cols: N F Z G M
lisu: [ 19 -53 -45 -32  40]
Buzen: [ 17  65 -13  27  46]
kat: [ 61  33 -25   9  46]
vudat: [ 40 -36 -70 -20  53]
labe: [ 17  65 -13  27   0]
nires: [ 1 84 16 13 12]
let: [-50  58  -2 -35  19]
lidip: [ 32  15 -24 -40  32]
kibib: [ 28 -23 -43 -51  44]
temod: [-26 -70 -36 -20  21]
Dabur: [ 12  16  -8 -84   2]
zudov: [ 12  12  -8 -84   2]
tags:
[-32] -> K145
[65] -> K293
[-84] -> K374
[27] -> K838
join labe 3: 	K838
next: [-70 -36 -20]	[21]
dup lidip: 	[32]
col: [-43 -36  -8  -8]	Z
which: [ 28 -23 -43 -51  44]	kibib
which: [ 32  15 -24 -40  32]	lidip

cols: A K J L Q W
nub: [ -8 -44  24  38  38  67]
dagam: [ 26 -40 -51 -38   0  -3]
Tifos: [ 23  55 -32 -51  27  42]
buges: [-27 -46  36 -47 -50 -48]
vike: [ 46 -39 -46  26  30  28]
Rolir: [ 52 -47  36 -35 -51  24]
Noz: [-22 -50  -9 -42  14 -27]
next: [ -8 -44]	[24]
key -> tag
[23] -> K777
[26] -> K463
[45] -> K250
[25] -> K518
[46] -> K988
join vike 0: 	K988
next: [-47  36 -35 -51]	[24]
col: [ 23 -27  46]	A
next: [ -9 -42  14]	[-27]
tail: [-46  36]	[-47 -50 -48]

cols: E T Y C
beko: [1 1 1 1]
Domam: [-25  26  54 -38]
kuva: [  1 -79  54 -39]
vol: [-37 -11  12 -84]
col: [54 54 12]	Y
tail: [-37 -11]	[ 12 -84]
dup beko: 	[1]
col: [  1 -37]	E

cols: D X U R V S
Vupe: [ 55 -63 -21 -25 -26  -5]
Vevir: [ -7 -62 -21 -25 -26 -53]
pup: [-88 -65 -34 -44 -65  -2]
foli: [-88 -65 -34 -44 -73 -52]
Kef: [-64 -14 -33  69 -60   7]
kub: [ 21 -42   9  -3 -74 -23]
beto: [ 25   8 -79  22 -50 -36]
Kir: [ 55 -63 -21   8  -2  -5]
col: [-44 -44  69  -3  22]	R
col: [-79 -21]	U
tail: [-63 -21 -25 -26]	[-5]
key -> tag
[7] -> K601
[55] -> K258
[69] -> K101
[-1] -> K975
[8] -> K493
[-44] -> K819
[-2] -> K100
[22] -> K346
join Kir 3: 	K493
tail: [ -7 -62 -21 -25]	[-26 -53]
col: [-25 -25 -44 -44]	R
which: [ 21 -42   9  -3 -74 -23]	kub

cols: rata garog laz kito vizu sidud bomin gub Sozu
sis: [-58 -51  24  68  21 -53 -57  16  66]
gipu: [ 16  57 -30 -50  44 -29 -54 -23  60]
kar: [-16  33 -21  -6  28 -19 -46  21 -33]
Luzuk: [-16  60 -21  -6  28 -30   7  21 -33]
zovo: [-28  13  44  50  21 -20 -47 -46 -14]
luz: [ 16  57 -30 -50  44 -20 -46  -3  63]
gitom: [ 16  57  57 -50  44  57 -54 -23  60]
col: [-21  44 -30]	laz
key -> tag
[-30] -> K952
[57] -> K425
[33] -> K739
[13] -> K168
join luz 1: 	K425
dup gitom: 	[57]
tail: [-20 -47]	[-46 -14]
tail: [-20 -46]	[-3 63]
next: [-30 -50  44 -20 -46  -3]	[63]

cols: vev mit fopem zedu galu
gelo: [-63  19 -32 -36   2]
Gir: [-63  19 -33 -29  15]
Vuz: [-63  19 -33 -36   2]
which: [-63  19 -33 -29  15]	Gir
col: [ 2 15]	galu
col: [-29 -36]	zedu
tail: [-63  19 -33 -29]	[15]

cols: lalit doz Beb sifik Nagu
Pof: [  0 -28 -79  21 -49]
Fegir: [ 55  27   4  20 -63]
nat: [ 55  28   4  21 -63]
next: [ 4 21]	[-63]
next: [55 27]	[4]
tail: [-28 -79]	[ 21 -49]
tail: [55 27]	[  4  20 -63]
col: [-49 -63]	Nagu

cols: sez vopa tunug nad
Fedez: [  8  33  75 -59]
pabar: [-35 -39 -72   3]
Kufi: [-64  14  61  55]
Mepe: [ 5 31 31 30]
fot: [-78 -83  28 -78]
Zep: [ 14  35  74 -51]
Lef: [ 35  14 -18  37]
Mopu: [-64  14  -2 -58]
dup fot: 	[-78]
next: [35 14]	[-18]

cols: ralo Nabub Rus Melar fip
tenis: [ 68 -10  19 -28 -43]
Fud: [  2   2  29   2 -33]
nure: [ 68 -80  19 -28 -43]
dup Fud: 	[2]
Table of tags by key:
[2] -> K201
[-10] -> K623
join Fud 1: 	K201
next: [ 68 -10  19]	[-28]
col: [29 19]	Rus
which: [  2   2  29   2 -33]	Fud
col: [ 2 68]	ralo
which: [ 68 -80  19 -28 -43]	nure

cols: Pati fori kunu begit dede Tib
kirog: [13 21 30 -1 64 24]
Kiv: [ 58 -78 -51  58  58  26]
Lak: [ 12 -77 -51  58 -55  26]
tonov: [ 10 -60  33  64 -32  36]
tail: [ 10 -60]	[ 33  64 -32  36]
dup Kiv: 	[58]
key -> tag
[59] -> K694
[58] -> K619
[-60] -> K936
[-77] -> K372
[21] -> K620
[-78] -> K39
join Kiv 1: 	K39

